Below are the code and all the weights of a small trained network. Each question names an input and a class and asks about switching units off, where a switched-off unit gives its printed mean instead of its output.

import numpy as np


def w(rows, s, z=0):
    codes = np.array(rows[::2]) - 128.0
    scale = np.full(codes.shape[1], s)
    scale[-1] = z or s
    return codes * scale


def f(y):
    return y / 2 * (1 + np.tanh(0.7978845608 * (y + 0.044715 * y**3)))


def log_softmax(a):
    a = a - a.max(-1, keepdims=True)
    return a - np.log(np.exp(a).sum(-1, keepdims=True))


def net(x, mask):
    res = np.array(x, float).reshape(1, 4) / 4 @ E
    y = f(res @ A[0][:, :-1].T + A[0][:, -1])
    res = res + np.where(mask, y, B[0][:, -1]) @ B[0][:, :-1]
    return log_softmax(res[-1] @ U[:, :-1].T + U[:, -1])


A, B = {}, {}
E = w([
[108,240,144],'x0',
[129,129,129],'x1',
[63,101,220],'x2',
[3,124,95],'x3',
],0.014)
A[0] = w([
[115,154,187,123],'N0',
[152,198,206,78],'N1',
[190,144,148,228],'N2',
[170,54,65,134],'N3',
[241,179,149,180],'N4',
[103,147,179,117],'N5',
[92,3,189,93],'N6',
[152,24,9,175],'N7',
[95,64,75,123],'N8',
[102,169,210,74],'N9',
[69,205,15,136],'N10',
[140,95,75,124],'N11',
[177,116,165,253],'N12',
[127,121,204,195],'N13',
[106,156,232,114],'N14',
[168,49,207,138],'N15',
[156,82,200,131],'N16',
[13,114,186,90],'N17',
],0.013,0.0053)
B[0] = w([
[134,80,123,166],'N0',
[112,108,62,177],'N1',
[152,118,73,191],'N2',
[90,52,87,199],'N3',
[75,185,65,226],'N4',
[90,94,102,167],'N5',
[174,255,114,237],'N6',
[77,106,147,238],'N7',
[28,151,125,186],'N8',
[97,91,125,182],'N9',
[168,141,242,217],'N10',
[92,76,153,160],'N11',
[196,103,74,192],'N12',
[172,99,95,188],'N13',
[132,54,102,199],'N14',
[215,126,137,211],'N15',
[191,127,138,184],'N16',
[76,154,116,252],'N17',
],0.0097,0.015)
U = w([
[155,51,59,55],'0',
[132,245,83,252],'1',
[74,64,186,120],'2',
[175,206,254,77],'3',
[251,106,182,124],'4',
],0.012,0.0036)

Each question gives the input, the list of numbers given to net, and the class t.
The units are the neurons (one row each of A and B). Each row of codes is followed by its name. A weight is (code - 128) times the scale printed after its matrix; where a second scale follows, it is the last column's (A, B and U).
mask holds one flag per neuron, in row order. A switched-off neuron (its flag False) gives its mean, the last column of its row in B, instead of its output. The means were averaged over made-up inputs and are rounded, as every weight is.
A unit's drop is (log p(t) with every unit on - log p(t) with that unit switched off) / (log p(t) with every unit on - log p(t) with every unit switched off).
The circuit of an input: a set's keep is (log p(t) with only the set's units on - log p(t) with every unit switched off) / (log p(t) with every unit on - log p(t) with every unit switched off). Starting from the 12 units with the biggest drops (on a tie, the unit counted first), units are removed one at a time, each time the one whose removal leaves the highest keep (on an exact tie, the one counted first), for as long as the keep stays at least 0.8.
units of the circuit, in order: the units of the circuit, biggest drop first
most important unit: the unit with the biggest drop
top k neurons: the k neurons with the biggest drops, biggest first
drop when u is switched off: that unit's drop, to one decimal
input [-7,7,8,-1], class 4: most important unit : N15
input [7,3,1,0], class 0: top 2 neurons : (N6; N1)
input [-6,2,2,0], class 4: units of the circuit, in order : (N4; N6)
input [-7,-1,1,-4], class 4: top 2 neurons : (N15; N6)
input [7,8,8,0], class 0: units of the circuit, in order : (N1; N14)
input [3,-3,1,-8], class 0: units of the circuit, in order : (N6; N1)
input [0,5,8,-3], class 4: top 2 neurons : (N15; N6)
input [1,3,8,-1], class 0: top 2 neurons : (N10; N14)
input [4,8,0,7], class 3: top 2 neurons : (N10; N3)
input [-1,0,7,0], class 4: top 2 neurons : (N4; N6)
input [2,-5,8,-6], class 0: top 3 neurons : (N1; N10; N14)
input [0,6,1,0], class 4: top 2 neurons : (N4; N17)
input [-4,-5,1,0], class 4: top 2 neurons : (N4; N17)
input [-2,-8,-1,-7], class 0: most important unit : N4
input [5,-3,2,-2], class 0: drop when N14 is switched off : 0.0
input [-3,-1,4,-1], class 4: drop when N4 is switched off : 0.1
input [3,-4,2,7], class 2: drop when N6 is switched off : 0.5
input [4,7,-1,1], class 3: drop when N10 is switched off : 0.2
